Below are the code and all the weights of a small trained network. Each question names an input and a target symbol and asks about switching units off, where a switched-off unit gives its printed mean instead of its output.

import numpy as np


def w(rows, s, z=0):
    codes = np.array(rows[::2]) - 128.0
    scale = np.full(codes.shape[1], s)
    scale[-1] = z or s
    return codes * scale


def norm(h):
    return h / np.sqrt((h * h).mean(-1, keepdims=True) + 1e-5)


def f(y):
    return y / 2 * (1 + np.tanh(0.7978845608 * (y + 0.044715 * y**3)))


def softmax(a):
    e = np.exp(a - a.max(-1, keepdims=True))
    return e / e.sum(-1, keepdims=True)


def log_softmax(a):
    a = a - a.max(-1, keepdims=True)
    return a - np.log(np.exp(a).sum(-1, keepdims=True))


def net(x, mask):
    ids = ['αγδεηθλμσφψω'.index(c) for c in x.split()]
    T = len(ids)
    res = E[ids] + P[:T]
    r = norm(res)
    for j in range(2):
        rows = slice(2 * j, 2 * j + 2)
        q, k, v = (r @ M[0][rows].T for M in (Q, K, V))
        z = softmax(np.where(np.tri(T) > 0, q @ k.T / 2**0.5, -1e9)) @ v
        o = O[0][rows]
        res = res + np.where(mask[j], z, o[:, -1]) @ o[:, :-1]
    y = f(norm(res) @ A[0][:, :-1].T + A[0][:, -1])
    res = res + np.where(mask[2:10], y, B[0][:, -1]) @ B[0][:, :-1]
    return log_softmax(norm(res)[-1] @ U[:, :-1].T + U[:, -1])


Q, K, V, O, A, B = {}, {}, {}, {}, {}, {}
E = w([
[102,210,88,130],'α',
[150,131,169,126],'γ',
[157,137,172,126],'δ',
[106,152,161,152],'ε',
[185,128,169,101],'η',
[54,93,129,231],'θ',
[56,223,236,106],'λ',
[127,84,187,163],'μ',
[117,89,39,110],'σ',
[82,16,144,176],'φ',
[102,191,106,135],'ψ',
[250,96,118,46],'ω',
],0.021)
P = w([
[1,146,185,13],'0',
[43,163,172,33],'1',
[87,165,159,66],'2',
[117,153,144,98],'3',
[131,149,136,126],'4',
[154,142,131,145],'5',
[172,140,128,153],'6',
[193,138,123,158],'7',
],0.0095)
Q[0] = w([
[211,72,185,29],'head 1',
[122,150,23,144],'head 1',
[162,251,97,122],'head 2',
[67,44,21,83],'head 2',
],0.019)
K[0] = w([
[223,27,101,77],'head 1',
[73,147,4,87],'head 1',
[201,206,97,121],'head 2',
[55,200,172,37],'head 2',
],0.016)
V[0] = w([
[149,167,218,75],'head 1',
[40,2,191,134],'head 1',
[158,69,13,78],'head 2',
[162,207,197,89],'head 2',
],0.012)
O[0] = w([
[142,93,200,142,254],'head 1',
[202,101,86,180,160],'head 1',
[90,10,195,106,12],'head 2',
[120,108,26,89,162],'head 2',
],0.012,0.008)
A[0] = w([
[162,58,55,127,93],'neuron 1',
[59,159,59,89,244],'neuron 2',
[30,120,81,155,119],'neuron 3',
[9,159,224,88,116],'neuron 4',
[126,131,188,147,181],'neuron 5',
[46,26,48,102,215],'neuron 6',
[98,19,61,188,4],'neuron 7',
[28,97,206,107,82],'neuron 8',
],0.014,0.0032)
B[0] = w([
[136,90,226,158,147],'neuron 1',
[115,76,147,72,223],'neuron 2',
[179,90,56,144,165],'neuron 3',
[52,122,170,225,254],'neuron 4',
[124,146,87,100,209],'neuron 5',
[184,255,140,124,164],'neuron 6',
[55,72,114,87,153],'neuron 7',
[168,93,16,108,203],'neuron 8',
],0.02,0.0054)
U = w([
[165,190,134,146,148],'α',
[129,133,168,162,85],'γ',
[120,199,200,153,12],'δ',
[138,120,130,127,5],'ε',
[56,148,128,81,198],'η',
[135,180,76,92,220],'θ',
[141,32,177,146,109],'λ',
[135,101,55,177,126],'μ',
[99,177,159,110,189],'σ',
[161,92,174,77,254],'φ',
[165,135,136,122,63],'ψ',
[248,111,155,179,22],'ω',
],0.017,0.0046)

Each question gives the input, a string of symbols that net reads in full, and the target symbol t.
The units are the heads (2 rows each of Q, K, V and O) and the neurons (one row each of A and B). Each row of codes is followed by its name. A weight is (code - 128) times the scale printed after its matrix; where a second scale follows, it is the last column's (O, A, B and U).
mask holds one flag per unit, heads first, then neurons. A switched-off unit (its flag False) gives its mean, the last column of its rows in O or B, instead of its output. The means were averaged over made-up inputs and are rounded, as every weight is.
A unit's drop is (log p(t) with every unit on - log p(t) with that unit switched off) / (log p(t) with every unit on - log p(t) with every unit switched off).
The circuit of an input: a set's keep is (log p(t) with only the set's units on - log p(t) with every unit switched off) / (log p(t) with every unit on - log p(t) with every unit switched off). Starting from all 10 units, units are removed one at a time, each time the one whose removal leaves the highest keep (on an exact tie, the one counted first), for as long as the keep stays at least 0.8.
circuit, biggest first: the units of the circuit, biggest drop first
most important unit: the unit with the biggest drop
k most important neurons: the k neurons with the biggest drops, biggest first
heads that matter: for each layer, one digit per head in row order, 1 if its drop is at least 0.15 and else 0, layers parted by /
input η α ε, target φ: heads that matter : 01
input ε ψ γ α α ω η δ, target μ: most important unit : head 1
input σ θ γ δ, target δ: circuit, biggest first : (head 1; head 2)
input ε γ δ, target θ: heads that matter : 01
input θ ω ψ ε, target μ: circuit, biggest first : (head 2; neuron 8)
input θ σ η ε γ μ γ, target α: heads that matter : 01
input ε α μ λ, target α: heads that matter : 10
input ε σ μ δ ε η, target φ: 4 most important neurons : (neuron 4; neuron 6; neuron 8; neuron 5)
input δ ε ε α θ ε μ γ, target α: 2 most important neurons : (neuron 8; neuron 2)
input λ η ε γ ω, target φ: circuit, biggest first : (head 1; head 2; neuron 1)
input ε γ θ σ ω, target φ: circuit, biggest first : (head 2; head 1)
input θ θ γ γ, target δ: heads that matter : 10
input ψ ε ω ε δ, target μ: 2 most important neurons : (neuron 8; neuron 4)
input α δ θ μ, target ω: heads that matter : 11
input γ θ φ ω ω φ σ, target θ: heads that matter : 10
input γ α θ ε ω μ ε σ, target θ: 2 most important neurons : (neuron 6; neuron 3)
input σ ε α ω λ, target μ: heads that matter : 01
input ε ε ε, target θ: most important unit : head 2
input ε μ φ ε δ σ η, target λ: heads that matter : 01
input φ ε α λ θ ε ε, target δ: 2 most important neurons : (neuron 8; neuron 3)
input ε ε ω η, target μ: heads that matter : 11
input θ θ η, target δ: heads that matter : 10
input ε ε γ, target θ: heads that matter : 01
input φ θ λ α ω θ θ ε, target δ: most important unit : neuron 3
